Here is a tiny trained network, its code and every weight. The questions are about switching its units off for an input and a class, where a switched-off unit gives its printed mean instead of its output.

import numpy as np


def w(rows, s, z=0):
    codes = np.array(rows[::2]) - 128.0
    scale = np.full(codes.shape[1], s)
    scale[-1] = z or s
    return codes * scale


def norm(h):
    return h / np.sqrt((h * h).mean(-1, keepdims=True) + 1e-5)


def f(y):
    return y / 2 * (1 + np.tanh(0.7978845608 * (y + 0.044715 * y**3)))


def log_softmax(a):
    a = a - a.max(-1, keepdims=True)
    return a - np.log(np.exp(a).sum(-1, keepdims=True))


def net(x, mask):
    res = np.array(x, float).reshape(1, 5) / 4 @ E
    u = 0
    for l in range(3):
        y = f(norm(res) @ A[l][:, :-1].T + A[l][:, -1])
        res = res + np.where(mask[u : u + 12], y, B[l][:, -1]) @ B[l][:, :-1]
        u += 12
    return log_softmax(norm(res)[-1] @ U[:, :-1].T + U[:, -1])


A, B = {}, {}
E = w([
[124,246,185,11],'x0',
[123,63,41,1],'x1',
[131,128,129,127],'x2',
[129,128,128,127],'x3',
[192,204,64,140],'x4',
],0.0094)
A[0] = w([
[182,179,123,232,111],'L0N1',
[186,181,34,95,113],'L0N2',
[179,44,33,74,73],'L0N3',
[159,71,171,178,42],'L0N4',
[130,61,201,145,123],'L0N5',
[202,112,204,106,118],'L0N6',
[132,224,238,113,67],'L0N7',
[45,190,122,108,99],'L0N8',
[166,94,121,57,138],'L0N9',
[79,232,45,185,113],'L0N10',
[124,182,241,137,81],'L0N11',
[129,66,142,2,2],'L0N12',
],0.0077,0.0055)
B[0] = w([
[200,67,150,181,253],'L0N1',
[101,145,118,160,206],'L0N2',
[43,125,69,176,241],'L0N3',
[178,116,169,125,129],'L0N4',
[115,102,122,199,196],'L0N5',
[51,126,99,158,136],'L0N6',
[2,168,105,198,241],'L0N7',
[122,173,176,58,135],'L0N8',
[69,76,108,124,187],'L0N9',
[239,117,172,105,181],'L0N10',
[30,121,112,137,218],'L0N11',
[183,109,175,131,173],'L0N12',
],0.0072,0.0028)
A[1] = w([
[162,148,45,149,106],'L1N1',
[109,162,88,31,76],'L1N2',
[193,146,39,96,144],'L1N3',
[167,209,124,139,170],'L1N4',
[133,89,126,104,80],'L1N5',
[69,135,175,69,56],'L1N6',
[167,188,142,167,88],'L1N7',
[99,76,140,120,194],'L1N8',
[140,85,148,142,105],'L1N9',
[133,138,122,10,100],'L1N10',
[140,48,137,148,29],'L1N11',
[96,88,128,199,3],'L1N12',
],0.014,0.0049)
B[1] = w([
[59,80,89,220,205],'L1N1',
[243,109,132,198,225],'L1N2',
[67,132,113,242,228],'L1N3',
[156,104,56,32,215],'L1N4',
[109,125,115,76,134],'L1N5',
[59,139,167,229,211],'L1N6',
[158,160,124,9,190],'L1N7',
[100,153,182,59,255],'L1N8',
[180,119,113,88,167],'L1N9',
[243,70,223,255,228],'L1N10',
[141,188,151,58,196],'L1N11',
[194,112,168,83,214],'L1N12',
],0.0078,0.0043)
A[2] = w([
[163,157,169,114,128],'L2N1',
[146,73,166,205,28],'L2N2',
[242,102,84,145,58],'L2N3',
[31,70,131,19,150],'L2N4',
[128,62,166,183,44],'L2N5',
[188,94,251,114,71],'L2N6',
[179,183,135,182,149],'L2N7',
[113,43,105,70,2],'L2N8',
[107,231,167,213,222],'L2N9',
[202,134,74,166,16],'L2N10',
[164,31,113,132,69],'L2N11',
[135,241,70,46,108],'L2N12',
],0.012,0.0045)
B[2] = w([
[138,87,114,141,154],'L2N1',
[131,111,137,68,197],'L2N2',
[138,211,130,156,201],'L2N3',
[192,172,91,92,210],'L2N4',
[146,122,146,96,183],'L2N5',
[74,60,163,178,228],'L2N6',
[161,137,94,73,201],'L2N7',
[131,150,119,82,150],'L2N8',
[118,154,104,107,255],'L2N9',
[148,171,143,153,166],'L2N10',
[96,150,123,118,185],'L2N11',
[114,7,125,55,162],'L2N12',
],0.015,0.0072)
U = w([
[119,35,245,138,171],'0',
[143,107,78,9,253],'1',
[242,181,113,191,108],'2',
[56,76,42,203,81],'3',
[7,230,166,127,16],'4',
],0.02,0.0025)

Each question gives the input, the list of numbers given to net, and the class t.
The units are the neurons (one row each of A and B). Each row of codes is followed by its name. A weight is (code - 128) times the scale printed after its matrix; where a second scale follows, it is the last column's (A, B and U).
mask holds one flag per neuron, layer by layer. A switched-off neuron (its flag False) gives its mean, the last column of its row in B, instead of its output. The means were averaged over made-up inputs and are rounded, as every weight is.
A unit's drop is (log p(t) with every unit on - log p(t) with that unit switched off) / (log p(t) with every unit on - log p(t) with every unit switched off).
The circuit of an input: a set's keep is (log p(t) with only the set's units on - log p(t) with every unit switched off) / (log p(t) with every unit on - log p(t) with every unit switched off). Starting from the 12 units with the biggest drops (on a tie, the unit counted first), units are removed one at a time, each time the one whose removal leaves the highest keep (on an exact tie, the one counted first), for as long as the keep stays at least 0.8.
circuit, biggest first: the units of the circuit, biggest drop first
most important unit: the unit with the biggest drop
top k neurons: the k neurons with the biggest drops, biggest first
k most important neurons of layer l: the k neurons of layer l with the biggest drops, biggest first
drop of u: that unit's drop, to one decimal
input [5,2,3,5,7], class 2: circuit, biggest first	[L1N10]
input [8,-7,0,8,3], class 1: circuit, biggest first	[L2N12, L1N4]
input [0,3,-8,6,8], class 3: top 3 neurons	[L1N1, L1N3, L0N2]
input [5,-6,2,-1,2], class 1: circuit, biggest first	[L2N12, L1N4]
input [-5,-6,7,-2,0], class 0: 4 most important neurons of layer 2	[L2N6, L2N4, L2N2, L2N5]
input [7,1,-1,-2,3], class 2: top 2 neurons	[L1N2, L1N10]
input [6,-5,3,1,1], class 1: top 2 neurons	[L2N12, L1N4]
input [1,-1,-4,3,8], class 1: top 2 neurons	[L2N12, L1N7]
input [0,-4,1,-2,0], class 0: top 2 neurons	[L2N6, L0N1]
input [4,2,7,-7,0], class 0: top 2 neurons	[L1N10, L2N6]
input [0,7,8,6,8], class 3: top 4 neurons	[L1N3, L1N1, L0N3, L0N2]
input [0,7,3,0,6], class 3: 2 most important neurons of layer 0	[L0N3, L0N2]
input [1,0,5,-1,-3], class 4: top 2 neurons	[L1N6, L1N10]
input [3,-1,8,-3,7], class 1: circuit, biggest first	[L2N12]
input [-4,-4,-3,-7,0], class 0: top 2 neurons	[L2N6, L2N4]
input [7,3,7,3,1], class 2: 2 most important neurons of layer 1	[L1N2, L1N10]
input [-3,1,-6,7,8], class 3: top 2 neurons	[L1N1, L1N3]
input [1,6,8,5,5], class 2: 2 most important neurons of layer 1	[L1N2, L1N10]
input [1,-4,5,-2,-5], class 4: drop of L1N10	0.2
input [-1,6,-8,-4,2], class 3: most important unit	L0N3
